[[-33 -49  -4]
 [-36  28 -17]
 [ 24 -30   2]
 [ 38 -30   4]]
->
[[ 28 -17]
 [-30   2]]

[[  0  21  11  10]
 [  2  -9  16 -15]
 [ 39  33  21  16]
 [  0 -15  19 -18]
 [ 11  10   6  33]]
->
[[-9 16]
 [33 21]]

[[ -5 -13   3   6  15]
 [ -1   5   3  31  -2]
 [-15  24  -9   0 -47]
 [ -1 -23   2 -23  -5]]
->
[[ 5  3]
 [24 -9]]

[[ 16  18 -20  13]
 [ -7 -18  28 -44]
 [-15  -5 -41  -5]]
->
[[-18  28]
 [ -5 -41]]

[[  2 -19  18]
 [ 24  11 -13]
 [  9   1  -5]
 [ 34  31 -43]
 [  7  -8 -12]]
->
[[ 11 -13]
 [  1  -5]]

[[-14  24  35]
 [-43  20  -1]
 [-27 -38   7]
 [-21   9  17]]
->
[[ 20  -1]
 [-38   7]]

[[  9   0   5 -35]
 [ 11  -3 -15  46]
 [  2  15   6   8]
 [-15  -4  21   6]]
->
[[ -3 -15]
 [ 15   6]]
---
[[ 42 -51 -16  31  39   3 -10]
 [  4  -9  19   8  16  15 -33]]
->
[[ 42   4]
 [-51  -9]
 [-16  19]
 [ 31   8]
 [ 39  16]
 [  3  15]
 [-10 -33]]

[[ -4   1   2   2   5   3  -5 -20   4]
 [ -3   2  -5  -4   3  13  -8 -11  -2]
 [ 13   0   5  -9   6   8  -7 -15   4]
 [ -8   1   6 -11   5  11  -6 -44   1]
 [  3   1  -3  -2   3   3  -3   5   2]
 [ -1   0   0  10   1   8  -9 -24  -1]
 [  0   1  -2   6   2  14  -9 -17  -2]]
->
[[ -4  -3  13  -8   3  -1   0]
 [  1   2   0   1   1   0   1]
 [  2  -5   5   6  -3   0  -2]
 [  2  -4  -9 -11  -2  10   6]
 [  5   3   6   5   3   1   2]
 [  3  13   8  11   3   8  14]
 [ -5  -8  -7  -6  -3  -9  -9]
 [-20 -11 -15 -44   5 -24 -17]
 [  4  -2   4   1   2  -1  -2]]

[[ 49  49  -4  26  42   8  45  44  17]
 [-23 -10 -48  -4 -19   8 -45   5  -1]
 [-13  44  41 -33 -10  15  33 -19 -26]
 [-14  43 -37 -18  49 -48  20  -6  25]
 [-10  39  23  22  12  45  12 -19  22]]
->
[[ 49 -23 -13 -14 -10]
 [ 49 -10  44  43  39]
 [ -4 -48  41 -37  23]
 [ 26  -4 -33 -18  22]
 [ 42 -19 -10  49  12]
 [  8   8  15 -48  45]
 [ 45 -45  33  20  12]
 [ 44   5 -19  -6 -19]
 [ 17  -1 -26  25  22]]

[[ 45 -33  29  33 -47]
 [ 39 -24 -40  16 -48]
 [-27  -3 -30  29 -42]]
->
[[ 45  39 -27]
 [-33 -24  -3]
 [ 29 -40 -30]
 [ 33  16  29]
 [-47 -48 -42]]

[[ 24 -27]
 [-29  31]
 [ 25 -47]
 [  7 -46]
 [-22 -44]
 [-31  41]
 [ 19 -27]]
->
[[ 24 -29  25   7 -22 -31  19]
 [-27  31 -47 -46 -44  41 -27]]

[[ 20 -38 -26  21 -21 -31   4   7]
 [ 21  14 -31  27 -29 -17  -9  23]
 [-17 -46  37 -37   9   5  21 -36]
 [ 14  42 -39  33   6  27 -30  35]
 [  5  47 -15   0  19  29 -30  34]
 [-19  44  18 -19  31  31 -25  16]
 [-28 -45  33 -40  10  -5  24 -45]
 [ 19 -28 -27  26 -21 -26  -5  12]
 [-18  44  21 -26  21  26  -4   1]]
->
[[ 20  21 -17  14   5 -19 -28  19 -18]
 [-38  14 -46  42  47  44 -45 -28  44]
 [-26 -31  37 -39 -15  18  33 -27  21]
 [ 21  27 -37  33   0 -19 -40  26 -26]
 [-21 -29   9   6  19  31  10 -21  21]
 [-31 -17   5  27  29  31  -5 -26  26]
 [  4  -9  21 -30 -30 -25  24  -5  -4]
 [  7  23 -36  35  34  16 -45  12   1]]

[[  2  -5  -8  -1   6  -5  -2   0   2]
 [ -4   1 -25 -14 -21 -46  -2   2  31]
 [  0   1   0   0  -1  -1   0   0   1]
 [ -2  -1 -17  -9 -10 -28  -2   1  18]
 [  1  -4  -8  -2   2  -8  -2   0   4]
 [ -1   2  -3  -3  -6  -9   0   0   6]
 [  8 -16  -8   6  31  15  -6   0 -14]]
->
[[  2  -4   0  -2   1  -1   8]
 [ -5   1   1  -1  -4   2 -16]
 [ -8 -25   0 -17  -8  -3  -8]
 [ -1 -14   0  -9  -2  -3   6]
 [  6 -21  -1 -10   2  -6  31]
 [ -5 -46  -1 -28  -8  -9  15]
 [ -2  -2   0  -2  -2   0  -6]
 [  0   2   0   1   0   0   0]
 [  2  31   1  18   4   6 -14]]
